Here is a tiny trained network, its code and every weight. The questions are about switching its units off for an input and a class, where a switched-off unit gives its printed mean instead of its output.

import numpy as np


def w(rows, s, z=0):
    codes = np.array(rows[::2]) - 128.0
    scale = np.full(codes.shape[1], s)
    scale[-1] = z or s
    return codes * scale


def f(y):
    return np.maximum(y, 0)


def log_softmax(a):
    a = a - a.max(-1, keepdims=True)
    return a - np.log(np.exp(a).sum(-1, keepdims=True))


def net(x, mask):
    res = np.array(x, float).reshape(1, 4) / 4 @ E
    y = f(res @ A[0][:, :-1].T + A[0][:, -1])
    res = res + np.where(mask, y, B[0][:, -1]) @ B[0][:, :-1]
    return log_softmax(res[-1] @ U[:, :-1].T + U[:, -1])


A, B = {}, {}
E = w([
[77,253,73],'x0',
[171,143,59],'x1',
[193,170,254],'x2',
[3,154,194],'x3',
],0.0069)
A[0] = w([
[196,71,120,233],'n0',
[148,124,144,196],'n1',
[97,155,130,91],'n2',
[158,89,86,212],'n3',
[129,94,112,155],'n4',
[157,107,152,195],'n5',
[133,111,218,185],'n6',
[59,54,114,149],'n7',
[82,214,254,96],'n8',
[135,151,137,145],'n9',
[102,146,129,116],'n10',
[115,168,188,7],'n11',
[136,153,133,131],'n12',
[146,143,113,216],'n13',
[145,80,139,181],'n14',
[144,101,160,175],'n15',
[140,125,125,91],'n16',
[44,147,60,250],'n17',
[161,165,136,23],'n18',
[121,185,117,19],'n19',
[90,183,86,250],'n20',
[145,135,178,235],'n21',
],0.017,0.0026)
B[0] = w([
[103,112,64,219],'n0',
[87,132,57,157],'n1',
[186,116,147,157],'n2',
[145,72,59,200],'n3',
[107,83,99,160],'n4',
[26,71,52,171],'n5',
[48,165,83,206],'n6',
[125,77,145,191],'n7',
[154,169,167,246],'n8',
[152,215,165,147],'n9',
[155,96,151,152],'n10',
[117,142,155,171],'n11',
[143,178,149,146],'n12',
[253,128,146,166],'n13',
[78,137,62,175],'n14',
[74,163,87,169],'n15',
[136,149,99,136],'n16',
[120,47,207,237],'n17',
[154,137,111,150],'n18',
[135,133,133,164],'n19',
[135,81,196,216],'n20',
[107,190,123,182],'n21',
],0.0064,0.011)
U = w([
[195,206,151,238],'0',
[14,224,172,107],'1',
[103,59,159,250],'2',
[205,1,181,10],'3',
[100,145,138,6],'4',
[71,121,111,177],'5',
[180,110,54,133],'6',
],0.0081,0.0026)

Each question gives the input, the list of numbers given to net, and the class t.
The units are the neurons (one row each of A and B). Each row of codes is followed by its name. A weight is (code - 128) times the scale printed after its matrix; where a second scale follows, it is the last column's (A, B and U).
mask holds one flag per neuron, in row order. A switched-off neuron (its flag False) gives its mean, the last column of its row in B, instead of its output. The means were averaged over made-up inputs and are rounded, as every weight is.
A unit's drop is (log p(t) with every unit on - log p(t) with that unit switched off) / (log p(t) with every unit on - log p(t) with every unit switched off).
The circuit of an input: a set's keep is (log p(t) with only the set's units on - log p(t) with every unit switched off) / (log p(t) with every unit on - log p(t) with every unit switched off). Starting from the 12 units with the biggest drops (on a tie, the unit counted first), units are removed one at a time, each time the one whose removal leaves the highest keep (on an exact tie, the one counted first), for as long as the keep stays at least 0.8.
circuit, biggest first: the units of the circuit, biggest drop first
most important unit: the unit with the biggest drop
k most important neurons: the k neurons with the biggest drops, biggest first
drop of u: that unit's drop, to one decimal
input [2,-1,-6,8], class 2: most important unit	n13
input [6,-6,4,1], class 0: circuit, biggest first	(n8, n5)
input [-2,-5,7,-6], class 5: 2 most important neurons	(n5, n0)
input [8,-5,3,2], class 0: 2 most important neurons	(n8, n2)
input [-4,-7,5,-3], class 5: 2 most important neurons	(n5, n0)
input [0,-2,-5,4], class 3: 2 most important neurons	(n17, n6)
input [-5,1,1,-1], class 6: 3 most important neurons	(n17, n20, n0)
input [8,-6,-4,-6], class 3: 3 most important neurons	(n17, n20, n6)
input [4,-6,-2,-6], class 3: drop of n17	-0.1
input [-6,-6,6,-4], class 5: drop of n6	-0.1
input [7,2,7,1], class 0: drop of n5	0.1
input [5,-4,0,0], class 0: drop of n15	0.0
